Below is a small trained network, with its code and all its weights. Each question gives an input and a class and asks what happens when units are switched off, that is, made to give their printed mean instead of their output.

import numpy as np


def w(rows, s, z=0):
    codes = np.array(rows[::2]) - 128.0
    scale = np.full(codes.shape[1], s)
    scale[-1] = z or s
    return codes * scale


def f(y):
    return np.maximum(y, 0)


def log_softmax(a):
    a = a - a.max(-1, keepdims=True)
    return a - np.log(np.exp(a).sum(-1, keepdims=True))


def net(x, mask):
    res = np.array(x, float).reshape(1, 7) / 4 @ E
    y = f(res @ A[0][:, :-1].T + A[0][:, -1])
    res = res + np.where(mask, y, B[0][:, -1]) @ B[0][:, :-1]
    return log_softmax(res[-1] @ U[:, :-1].T + U[:, -1])


A, B = {}, {}
E = w([
[67,112,91,123,227,228,109,190,108,22,180,146],'x0',
[124,117,137,113,158,140,147,115,130,146,127,145],'x1',
[70,222,245,152,168,132,102,123,199,91,57,64],'x2',
[176,161,135,119,171,126,142,139,108,128,124,103],'x3',
[134,129,144,135,117,119,127,138,115,113,130,128],'x4',
[110,128,129,103,127,130,134,111,132,132,141,142],'x5',
[57,192,102,202,198,53,185,119,111,146,200,118],'x6',
],0.012)
A[0] = w([
[55,146,112,180,146,111,194,140,124,101,161,122,157],'N1',
[163,97,35,159,115,89,162,119,54,158,145,168,254],'N2',
[104,149,96,152,163,117,140,119,106,99,166,129,123],'N3',
[150,111,157,111,136,159,119,150,140,100,74,118,148],'N4',
[115,137,135,63,119,247,106,163,154,83,143,103,163],'N5',
[166,127,137,96,87,94,136,78,153,155,52,143,217],'N6',
[131,53,104,110,154,165,113,163,81,104,157,173,141],'N7',
[110,131,143,152,141,41,161,118,150,206,145,84,168],'N8',
[199,82,83,102,84,183,118,142,110,133,141,161,190],'N9',
],0.012,0.0064)
B[0] = w([
[76,254,22,153,203,130,142,155,80,140,110,127,234],'N1',
[196,62,84,23,82,140,254,127,119,115,227,181,249],'N2',
[50,190,81,128,156,123,179,191,141,152,163,138,198],'N3',
[139,117,128,98,95,138,45,110,238,158,93,136,193],'N4',
[149,52,180,170,89,193,80,180,187,229,126,175,236],'N5',
[115,87,178,80,97,36,176,49,72,103,22,51,225],'N6',
[127,80,123,27,132,228,147,164,150,104,192,112,215],'N7',
[121,166,176,221,82,20,129,46,106,70,177,241,229],'N8',
[162,73,178,147,101,180,179,127,45,107,171,44,221],'N9',
],0.0092,0.018)
U = w([
[189,60,153,88,119,105,172,69,53,101,98,42,254],'0',
[180,82,142,94,125,178,113,197,121,109,162,71,100],'1',
[135,120,189,87,105,46,104,108,167,145,2,66,242],'2',
[167,78,158,149,139,129,28,168,210,161,106,186,122],'3',
[195,112,124,111,71,51,150,125,116,135,201,252,49],'4',
[134,130,38,55,198,115,151,201,83,105,159,116,32],'5',
[132,160,165,227,155,45,93,64,113,77,130,153,166],'6',
[55,160,126,214,235,151,126,171,119,122,101,58,55],'7',
],0.0098,0.0016)

Each question gives the input, the list of numbers given to net, and the class t.
The units are the neurons (one row each of A and B). Each row of codes is followed by its name. A weight is (code - 128) times the scale printed after its matrix; where a second scale follows, it is the last column's (A, B and U).
mask holds one flag per neuron, in row order. A switched-off neuron (its flag False) gives its mean, the last column of its row in B, instead of its output. The means were averaged over made-up inputs and are rounded, as every weight is.
A unit's drop is (log p(t) with every unit on - log p(t) with that unit switched off) / (log p(t) with every unit on - log p(t) with every unit switched off).
The circuit of an input: a set's keep is (log p(t) with only the set's units on - log p(t) with every unit switched off) / (log p(t) with every unit on - log p(t) with every unit switched off). Starting from all 9 units, units are removed one at a time, each time the one whose removal leaves the highest keep (on an exact tie, the one counted first), for as long as the keep stays at least 0.8.
units of the circuit, in order: the units of the circuit, biggest drop first
k most important neurons: the k neurons with the biggest drops, biggest first
drop when u is switched off: that unit's drop, to one decimal
input [1,-6,7,-1,7,1,-6], class 3: units of the circuit, in order -> (N5)
input [3,1,0,1,7,6,-4], class 1: 3 most important neurons -> (N8 N9 N7)
input [-2,-3,1,5,2,6,4], class 6: units of the circuit, in order -> (N2 N7)
input [5,5,1,7,-3,-7,-5], class 3: 3 most important neurons -> (N5 N4 N2)
input [1,-8,-7,7,0,-1,7], class 5: 4 most important neurons -> (N1 N3 N5 N7)
input [-7,-5,1,4,-3,6,-1], class 2: 3 most important neurons -> (N6 N9 N2)
input [-8,-8,1,-5,0,2,-8], class 2: 2 most important neurons -> (N2 N4)
input [3,-1,-8,-6,-5,3,1], class 5: 4 most important neurons -> (N2 N5 N8 N7)
input [-2,0,1,-6,6,4,-3], class 2: 2 most important neurons -> (N2 N7)
input [-5,5,-5,-6,-8,-5,-1], class 0: 2 most important neurons -> (N6 N9)
input [2,0,-3,-8,3,-4,-1], class 1: 2 most important neurons -> (N8 N6)
input [-5,-8,0,8,1,-8,0], class 0: 3 most important neurons -> (N6 N5 N1)
input [8,6,-1,7,-8,5,-6], class 1: 2 most important neurons -> (N7 N9)
input [0,-4,-8,4,-6,0,-6], class 0: units of the circuit, in order -> (N9)
input [1,7,-1,6,6,1,2], class 5: drop when N5 is switched off -> 0.2
input [5,4,3,7,-6,4,-8], class 3: drop when N5 is switched off -> 0.2
input [-2,-2,2,3,-3,-7,1], class 6: drop when N2 is switched off -> 0.4
